Each row has a hidden stage along a path, written after it and counted from one end. A new block has a new path.
[ -20    2  325 -234 -202 -176   78   38  -89 -386 -114  115  134   56
  154  -69 -166 -167   49  221 -123   47  -40  222 -201  -65   25 -143
  -79 -218  171   -9   87  117 -198 -156  343  -37 -227  168  147  184
 -166 -136   18  158 -293  170  -32  118  159] : 3
[ 528   36  109  336  170  -78  233 -291  -51   42  734  -31 -165  152
   -9  247  -10  372   15  228  282  214   94  -64  -12  100  -43  163
  390 -385 -361 -183  -20    8  -69 -376  276  296 -199  342 -237  407
  236  421  338  -33  -78  325  -75  104 -297] : 21
[  -1 -109  138  197 -268 -108 -105 -508 -130  -72  115  244 -250  381
 -159  -85 -107 -473 -284  189 -262 -369 -732 -110  406  512  216  -59
  642  -26 -168  205   74   38  198 -590  390   35 -211  235   -6  247
 -263  122  561   30 -274  181  112  108   33] : 11
[ 257  145  325  212 -164 -152  197 -136   92  -64  217  -42  -24  260
   59  -35 -230   55   98   50  148  -61 -216  -11  -62  -10   53  182
  472 -244 -130  174   60  -65  -24 -233  146  171  -57  340   20  107
   69 -134  -75  -84 -332  204  -47   78  -67] : 1
[ -55  306  108 -313 -269  -46 -155 -181   97    3 -506  104  -26  255
   56 -201  196 -288  230  -78   21 -139 -208  111  469  107  383  172
  421  137 -156  379  172 -162  296 -212   31   78  -99    2   -9 -207
 -108 -290 -140   84 -142  104  -83  102   16] : 27
[ 313 -203 -549  -13  141 -115  148  226  107  269 -103  -50    7 -187
 -139  178  194  121  304 -157  300  246  435 -365  282 -291 -316  283
   52  189 -185 -164   94  -24 -150  244 -477 -131  128 -352   10  -94
  197  -34 -469  -85   75  167 -144   33   38] : 13
[ 222  301  261  223   51  -73  116 -256  -25  -92  348   40   85   38
  278  316 -162  247  233  199  267   78  210  397    3  105  109  -28
  151 -319  -23   26   50   41  -12 -231  202  297 -291  522  -33  454
  149   50   12    2 -172  209 -115  432 -213] : 12
[ 204 -364 -447  321 -115  185  -41 -147 -308  -13  262  -66 -419  128
 -207  154  512 -118 -355  -41 -115 -189 -218  -65   51  452    5  358
  301   30 -181 -198  100    9   14 -168 -127 -185   32   74  -37  346
  -82   77  648 -108 -209   72  313 -343 -324] : 22
[ 403  457    0  288  291   26   49   -6  123  195  337  129  -82   81
  217  100  168  493  335   53  520  259   99   -3  385  228 -143  145
  261 -132 -142  -88  121 -169  206 -309  -88  272 -261  268 -323  298
  354  127 -193 -128   44  346 -170  227 -371] : 14
[ 151   62  249 -419 -124 -174 -257 -135  294  -77  281  118 -298  577
  241 -143  107   10  157  120  199 -133 -113  120  391   96  491 -402
  592 -262 -166   76 -181 -281  718 -455  269  219 -227 -167 -215  398
  265  446  232  154    8   87  -69   47   49] : 30
[ 115 -474 -135 -194 -202 -162    0  124  -77 -214  150  180 -231  242
   98   53  135 -313  -18   99  -57 -124 -196 -203   91   68  -76 -272
  309 -104  -10 -159   16   12  119 -290   20 -190 -150 -339  -35  588
   76  269  331  159  -35  110  158 -232  137] : 7
[ 191  -82 -310  356   18  -97    8 -176  122  187 -106   -2 -189   23
 -335  -53  285  -65  122 -135  252  -22  -92 -497  508  180 -156  417
  278  375 -275  -74  166    3  -56   27 -319  -65  247   39   24 -459
   36 -160 -216 -332  -24  212  -82  125 -116] : 7
[  56  322  205 -143  181  408 -159  176   56  282   95  282 -166   -8
   27 -188 -273  197 -162  167  -58   77 -124  678  122  280  124 -301
   65 -209  295  -46 -173  -70  245 -208  169  166 -449  302 -258  233
   79 -163 -216  166 -428  211  -51  -13   32] : 24
[ 341  238  440  223  140  -34 -232 -129  133   32  589  135 -332  452
    1 -436  -92  346 -121  327  115  -74 -435  -25  249  450  173 -332
  307 -237  -76  -92 -158 -172  286 -477  275  192 -175  368 -327  130
  109  252  173 -174 -153  235  -26   72  -96] : 8
[ 334 -413 -311  104   78   88  123 -238 -357   67  306  -53 -148 -195
 -119  439  176 -108 -130  225  -84   95  371  168 -160   29  -59  -24
 -136  -66 -142 -322   21  240 -415   62  -29  -39  -95   77 -115  359
    8  162  415  196  -33   76   59  -74 -170] : 13
[ 293  447  133  -23 -103 -269  260 -238   51  -98 -242 -149  283   25
  121  107   78  140  520  -71  316  174  225 -112  174 -260    8  626
  243   -7 -354  298  338  -42 -219  -41  -14  181   31  219   72 -292
   -4 -253 -385  -40  -90  224 -256  339 -129] : 1
[ 213 -291 -470   24  225  261   70  397 -108  216  149  167 -164 -306
 -139  205  114  247   63  -25  145  189  370   35  186   64 -302   10
   -5   47  -37 -326  -89  115 -174   81 -436 -164 -109 -174 -101  321
  239   53 -282  -64   -5  211   71  -90   73] : 13
[ 340  -20 -404   38  156   50  137 -107 -214  206 -103 -293  167 -394
 -330  194  128  251   42    6  -29  271  646   54  -33 -234  -72  560
 -313  130 -292  -86  103  148 -596  429 -228  -75  190  109  105 -451
 -181 -211 -257  -70 -121   74 -154  175  -51] : 17
[ 273  -97   71  236   99  331  156  208 -251 -124  415  245 -255 -144
  -43  100  259  343  137  135  270  179  193    2   91  417 -144   88
  214  -78 -362 -292  -43  206 -356 -265 -211   55 -136  249 -270  287
  339  122   19 -232  162  360  133  -87 -165] : 2
[  25 -154  169 -267 -167   -9 -214 -418   58  -86  354  225 -412  465
 -135  -29  -99 -113 -164  147 -101 -344 -377  176  538  344  511 -216
  849 -221 -306  146 -254  -30  579 -654  416  141 -279   16  -80  443
   21  532  485  131 -219  152  115  113  241] : 30
[ 205 -380 -276  330  -45 -193  146 -170 -132 -202  103 -267 -138  -23
 -242  130  233  -79 -252   39  -57   12   17  -97 -361  -75 -249  377
 -236  -23  172 -378  172  138 -337  171   66 -244  161  223  267  -18
 -236 -151  308  -88 -468  104  107 -117 -198] : 1
[ 352  106 -423  328  393  152   38  185  105  383  103 -239  -90 -246
 -166   56  152  451 -119  -57  214  321  347  237 -197 -117 -340  327
 -464   -2  362 -438   62  -88 -122  413 -245  -63   34  258  -21 -153
   47 -340 -342 -111 -464  142 -115  -68 -334] : 21
[ 452  -43 -162   94  223  -89  -20  313  112   89  432 -104 -147  108
   85 -108  305  403   18  124  293  358  300 -195 -116  -16 -172  -61
 -164 -179  -41 -423  -30 -199   15   63  -69   19    4  -92 -224  125
  257  209   29 -129   74  169 -125 -143 -278] : 19
[ 355  107  226  163 -110 -234   77 -371  156  153   87 -171  -10  213
 -218 -173 -141  -40  124   75  118  -36  -48 -304  177  -79  174  229
  353   70 -431  194   44  -49 -178   18   32  191  239  210  -41 -582
   -6 -139 -191 -162  -91  113 -239  198  -14] : 4
[ 174 -241 -174  117  -23 -121  103  -57   15  276 -193 -175   91 -181
 -449 -105 -249 -170 -160   58 -178   95  186 -128 -110 -271  -57  170
 -168  148  -49  -31  -13  106 -488  404  -76 -114  230   62  206 -587
 -254 -387 -323  -85 -311   64 -169   91  171] : 15
[ 515  207  305  317  254  159  179 -146 -181  109  298  -89  -35 -217
 -159    5   31  530  284  261  289  251  459  143  -83   31   20  173
 -136  -42 -373 -142  -23  202 -691   83 -217  202   53  574 -259 -293
  181 -197 -335 -210   33  268  -94  162 -192] : 7
[ -96  145  358 -288 -226 -156 -131   20   30 -172 -115  311   41  307
  185 -266 -360 -242  -15  210 -215 -169 -458  195  224  157  201 -374
  334 -222  163  268   -1  -76  263 -455  384   14 -387   57   43  365
 -185  -25   10  180 -314  162  -13  169  303] : 11
[  42   41 -480  -95  144  172 -275  363  251  407   10  307 -256  126
  124  -92  177 -130 -148  -87   97   87 -221   -7  505  349 -203 -265
  153   95  295 -213   21 -303  669 -134 -116  -36 -284 -362 -259  320
  202   91  -52   96  -78  130 -121 -136 -130] : 16
[-111  263  367 -169 -269 -222  -57    8  158 -196   35  367   70  402
  287 -185 -276 -260    1  158  -31  -19 -479   11  306  282  168 -251
  560 -295    4  262   57 -175  462 -608  574  199 -434   56    8  397
  -45  157  165   88 -166  264 -148  269  101] : 19
[ 224  -74 -229  -79 -134  -22  -88 -425 -171 -116   11 -232 -309  286
   20  218  446  -19  -16  -64  -25 -309  -98  343   70   33  297  359
  307 -106  -13   52  146  -84  259 -185  -35 -101  -68  130   38  448
 -130   -4  457  193 -440  -22  269 -189 -218] : 29
[  81  114 -252 -389 -148 -334   29  116  107  -84 -492  -91  264   14
  185    2  314 -222  293  -72  101  280  314 -169   98 -329  -42  245
 -153   86  -23   37  311 -157    7  175   16  -63    4 -331  127 -206
 -104 -172 -189  147   19   77 -278  112  -58] : 21
[   5  -32  243   90  141  288  -55  273   18  145  209  492 -203  -91
 -173 -223 -360  130  -69  238   25   67 -158  166  310  409  -59 -436
  212  -61   34 -148 -256  153  -60 -308   26   64 -320  224 -184  156
  166   -8 -309 -136 -122  364    0  126  259] : 10
[ 468  207 -218  256  101 -287  209  162  315  290    5 -250   49  145
  -74 -123   54  374  284 -215  413  222   60 -470  130 -341 -265  572
  287  -18 -149   60  175 -299   27  115 -293   17  188  -35   36 -259
  138 -225 -550 -259 -231  224 -197   14 -148] : 19
[  41  190  217  -69 -137   37 -179 -186 -139 -227  298  179 -117  304
  278    0  119 -100 -198  268 -112  -38 -235  353   65  488  289 -212
  210 -315    3   -7   47  -93  318 -481  520  178 -402  256 -151  531
  -69  250  631  151 -138  129    6   89 -237] : 21
[   8 -541 -408 -182 -151  -94 -107 -117 -143  -53  140  224 -267  178
  -75  184   64 -491 -317  110 -288 -196 -299 -101  283  221  -44 -243
  324  -39   37 -153    1   52  271 -332  202 -209 -246 -355   22  622
 -130  403  594  272 -160   71  140 -116  163] : 12
[ 335  -29 -429  247    3 -104  118   83   71  243 -227 -112  -90    7
 -121   27  377   62  355 -253  342   28   76 -458  351  -95 -221  516
  272  296 -245   42  249 -123 -108  134 -625 -139  235 -137  -13 -200
  134 -309 -426 -241    0  157  -12  -79 -159] : 11
[ 138  141  417 -235   18  285 -179  -53  -72   68  230   89 -125   27
  -94 -213 -157  205  -78  312  -93   45  243  541   16  220  505 -322
   48 -185 -225   14 -301   60 -106  -77  189  235 -155  321 -217 -127
   57    3  -34   17  -75   96  -79  117  100] : 26
[-153   90  377 -163 -235  155 -215  -20   68   64  -16  421  -85  168
  -87 -302 -401 -269  -43  169 -163 -227 -321  131  534  477  383 -409
  550   46 -247  312 -204   34  176 -345  154  161 -184  108  -84 -106
    5  -32 -168  -87  -18  145  -89  289  357] : 8
[  20 -233 -187   41 -141  150 -151 -102 -311 -121  228  103 -225  119
   12   97  186 -267 -458  187 -335 -132 -224  281  -63  468  108 -116
   50 -152   97 -167   35   32   90 -242  275 -102 -250  106  -30  523
 -208  140  720  140 -256   39  183 -153 -170] : 18
[ 229  384 -185  414  190  -53 -136 -257   91  -59  153  -89 -191  152
   77   18  495  314   39  -36  342   47 -141   12  294  392 -159  443
  -44   63  140 -250  296 -149  295 -158   25   45  -42  420  -53   -1
   -2  -41  143 -219 -276  210  -58  187 -528] : 3
[ 214  -44 -516 -216 -202  -21  193  -39 -180   82 -454 -121   85  -95
  228  449  538 -385  321 -208  115  115  331   42   26 -242  -69  466
   86  140 -125   86  428  -66 -108  164 -338  -69  -41 -278  -33  211
   44 -294   30  320    6   11  -36 -216 -319] : 22
[   6 -672 -606  -21 -159  -34  111  257  -24  152 -116   65  -87 -173
 -427  101   22 -361 -192 -138 -141   48  144 -443  175  -62 -217  173
  218  219 -223 -157  -49  121 -211  207 -245 -287  186 -461  235 -135
  -50    6  -81 -127  -38  105    2 -100  275] : 18
[ 164 -196   81  -11  152  303 -208  157  -91  309  316  330 -361   73
 -570 -541 -419  208 -450  251 -361 -127 -459  -76  440  434   57 -266
  393  -26 -214  -19 -379   71  -49 -355   63 -117 -153   35 -203  -84
 -137  168  -99 -149 -268  266  124  -95  489] : 12
[ 598  125  -64  359  138 -352   86  -95  185  119  373 -319  -81  279
   41  -53  224  437  253   22  433  140  144 -392   26 -172  -78  287
  152 -122 -226  -99  110 -250   -2   25 -178   86  192  121 -100  -43
  188   58 -107 -254  -43  147 -133   54 -323] : 13
[ -12  -92 -305 -205 -166 -123 -184 -179   15  -88 -140  285 -254  319
  -37  -95  342 -443 -108  -34  -96 -149 -566 -375  687  403  -74  113
  492  181 -122    6  234 -104  478 -499  197 -122 -188 -328  -86  164
 -131  283  414  139  -55  190    8  -49   13] : 3
[ 159  197 -229  202  -37   74 -257 -310   38   52  226  -16 -304  326
    7    5  298   60 -129  -94   68 -290 -379   24  518  533  124  297
  456   70 -105   57  129 -193  526 -303  -12   33  -32  172  -85  152
  -19  121  307 -130 -248   51   63   78 -264] : 4
[  57 -130 -414  228   44  -70  268  170  172  135 -352   17   48 -308
 -233  185   74  -57  250 -260  320  200  227 -254  183 -204 -471  500
   -3  294   82 -189  216  122 -251  287 -388 -142  146   -7  242 -334
   92 -431 -634 -201 -245  268 -137  134    2] : 3
[ 393   20   33 -180 -159 -555  234  -99   25 -233  -79 -108  128  302
  249   73  125   -2  495   26  233   51   -3 -395   95 -432  -79  240
  356 -176 -218  184  288 -129  -49 -252  -11  -45  -59 -197   43  324
   21   84  -69  144  -45  185  -49   38   35] : 10
[ 271 -376 -142   47  -84 -279   -2  -91  238   35   47  -77 -383  325
 -352 -216  376  -30  142  -76  288  -32  -59 -606  343  -91   88  196
  490  147 -401 -137  -50  -98  103  -96 -190  -84  276 -234   -5 -287
  152  131  -14 -248   27  207   18 -146   34] : 29
[ -35  -71 -480 -150 -151  189 -184  241   54    1  -59   81 -120  -16
  220  250  435  -99  190 -244  212  -99  289   96  415  307   58   80
  206  213 -110  -52   70 -103  355  108 -450  -66   51 -285   -3  211
  275    8  -94 -108  158  -50   -2   46 -122] : 4
[ 643  250  206  220  244 -130  -48 -246  148  204  442 -395 -222  301
  -43 -228  209  505   11  206  272  170  149   83 -244 -145  175  110
 -113 -238  -64 -212  -26 -244  -23   79   69  205  103  387 -279 -212
  109  -41   51  -69 -259   95 -133 -116 -416] : 25
[-190  -96  -70   45   47  434 -246  294  136  187  229  436 -332  -41
 -212 -137  -92   44 -257   29   37   -8  -72  242  467  636  124 -301
  335   40  -21 -200 -323   33  352 -202    8   82 -205   79  -91   77
  219  103 -103 -251  -87  235   -4  125  129] : 24
[ 263   96  231  334  -24   42   38  181  196  -41  207  156 -392  298
  180 -126  551  220  443  -27  685  101   -4 -192  208  301   86   -6
  466  -18 -244 -177   32 -168  168 -286 -340  189  -13  200 -312  173
  567  -86 -126 -357  215  339   56 -160 -435] : 28
[  58  262  -59   32  -29  319 -233 -330 -232  128  135  231 -191  114
  121  162   75 -103 -140  120 -146 -244 -263  502  455  622  277  -49
  363  -39  -67  175   68  -26  321 -415  109  141 -381  294 -231  478
  -63   64  365  160 -180   76   77  137 -188] : 12
[ -97 -284 -568 -110  -30  340  -81 -158 -197  203 -161  302 -238 -214
 -419  226    8 -304 -233 -128 -260 -219 -192   55  701  404 -102  279
  429  318 -181   17   22  228   89 -188 -145 -187 -138 -153   46   64
 -148   67   41   82 -241  150  113   67  272] : 5
[  76 -185 -482  139    2   95   43 -152  -69   40  123   63 -201  -52
  119  527  407 -240  -67  -51  166   78  162  221   82  216 -118  133
   78  -14  123 -323  177   25  219  -67   12   32 -213   29  -34  522
  148  100  415  155 -142  120   14  -27 -408] : 23
[ -19   28  240 -361 -340  -62 -138 -364   32   68 -341  180 -208  425
 -183 -318 -116 -498  -72   55 -279 -341 -619   47  455  111  456  -15
  722   27 -201  447   18  -94  304 -450  268   39 -179  -36  -53  -77
 -245 -124  130  246 -345  121   44  -81  268] : 28
[ 377  163 -206   73   45 -104    4   17  159   76  149 -171  -98  153
  -65  -38  426  440  344 -158  446  149  304 -366  409   15   90  520
  399   62 -557   28   60 -202  113  -24 -301   93  215  -66  -70 -242
  243  124 -227 -350  163  178 -121  125 -183] : 24
